Here is a tiny trained network, its code and every weight. The questions are about switching its units off for an input and a class, where a switched-off unit gives its printed mean instead of its output.

import numpy as np


def w(rows, s, z=0):
    codes = np.array(rows[::2]) - 128.0
    scale = np.full(codes.shape[1], s)
    scale[-1] = z or s
    return codes * scale


def f(y):
    return y / 2 * (1 + np.tanh(0.7978845608 * (y + 0.044715 * y**3)))


def log_softmax(a):
    a = a - a.max(-1, keepdims=True)
    return a - np.log(np.exp(a).sum(-1, keepdims=True))


def net(x, mask):
    res = np.array(x, float).reshape(1, 5) / 4 @ E
    y = f(res @ A[0][:, :-1].T + A[0][:, -1])
    res = res + np.where(mask, y, B[0][:, -1]) @ B[0][:, :-1]
    return log_softmax(res[-1] @ U[:, :-1].T + U[:, -1])


A, B = {}, {}
E = w([
[182,161,63,36],'x0',
[195,148,28,217],'x1',
[217,124,13,98],'x2',
[75,167,78,69],'x3',
[11,3,128,78],'x4',
],0.012)
A[0] = w([
[99,199,175,170,134],'neuron 0',
[137,254,131,211,218],'neuron 1',
[101,55,199,242,154],'neuron 2',
[193,142,21,29,252],'neuron 3',
[70,157,185,16,229],'neuron 4',
[49,38,63,45,198],'neuron 5',
[43,117,161,75,113],'neuron 6',
],0.0095,0.004)
B[0] = w([
[89,206,119,123,171],'neuron 0',
[130,206,156,71,225],'neuron 1',
[78,158,131,195,227],'neuron 2',
[182,118,103,159,252],'neuron 3',
[140,71,219,57,220],'neuron 4',
[142,4,63,191,240],'neuron 5',
[127,77,161,173,200],'neuron 6',
],0.011,0.015)
U = w([
[5,147,143,214,139],'0',
[158,101,175,110,255],'1',
[209,191,68,110,186],'2',
[161,149,170,147,68],'3',
[168,84,144,23,98],'4',
[49,199,146,65,87],'5',
[121,56,20,127,127],'6',
[118,24,182,105,45],'7',
],0.015,0.0064)

Each question gives the input, the list of numbers given to net, and the class t.
The units are the neurons (one row each of A and B). Each row of codes is followed by its name. A weight is (code - 128) times the scale printed after its matrix; where a second scale follows, it is the last column's (A, B and U).
mask holds one flag per neuron, in row order. A switched-off neuron (its flag False) gives its mean, the last column of its row in B, instead of its output. The means were averaged over made-up inputs and are rounded, as every weight is.
A unit's drop is (log p(t) with every unit on - log p(t) with that unit switched off) / (log p(t) with every unit on - log p(t) with every unit switched off).
The circuit of an input: a set's keep is (log p(t) with only the set's units on - log p(t) with every unit switched off) / (log p(t) with every unit on - log p(t) with every unit switched off). Starting from all 7 units, units are removed one at a time, each time the one whose removal leaves the highest keep (on an exact tie, the one counted first), for as long as the keep stays at least 0.8.
units of the circuit, in order: the units of the circuit, biggest drop first
most important unit: the unit with the biggest drop
k most important neurons: the k neurons with the biggest drops, biggest first
drop of u: that unit's drop, to one decimal
input [-7,-1,3,4,-6], class 5: 2 most important neurons	(neuron 3; neuron 5)
input [-1,-3,1,-7,-1], class 0: units of the circuit, in order	(neuron 4; neuron 2)
input [-1,-1,4,-3,7], class 6: most important unit	neuron 5
input [0,3,-6,-3,-4], class 5: units of the circuit, in order	(neuron 1; neuron 5)
input [-5,3,3,1,-1], class 2: units of the circuit, in order	(neuron 5; neuron 6)
input [-5,2,3,-2,-4], class 2: units of the circuit, in order	(neuron 4; neuron 1)
input [-3,-1,-5,2,-4], class 5: units of the circuit, in order	(neuron 5; neuron 1)
input [-4,0,-8,-5,-8], class 5: 2 most important neurons	(neuron 1; neuron 5)
input [8,-2,0,6,-2], class 4: 2 most important neurons	(neuron 4; neuron 2)
input [4,-6,-3,-5,-2], class 4: units of the circuit, in order	(neuron 5; neuron 2)
input [4,-4,7,7,-2], class 6: 3 most important neurons	(neuron 1; neuron 5; neuron 3)
input [8,-6,5,0,2], class 7: units of the circuit, in order	(neuron 4; neuron 5)
input [-1,3,-8,-3,-6], class 5: 2 most important neurons	(neuron 1; neuron 5)
input [4,7,1,-7,2], class 2: units of the circuit, in order	(neuron 5)
input [-3,4,8,-7,2], class 2: 2 most important neurons	(neuron 5; neuron 6)
input [1,-3,1,0,-1], class 4: 2 most important neurons	(neuron 2; neuron 5)
input [0,0,3,0,-1], class 2: 2 most important neurons	(neuron 5; neuron 4)
input [-7,0,1,-5,-6], class 0: 2 most important neurons	(neuron 2; neuron 4)
input [0,-3,5,-8,-3], class 2: 3 most important neurons	(neuron 4; neuron 5; neuron 6)
input [4,-2,-1,-5,-4], class 2: units of the circuit, in order	(neuron 4)
input [1,4,5,-4,0], class 2: drop of neuron 6	0.0
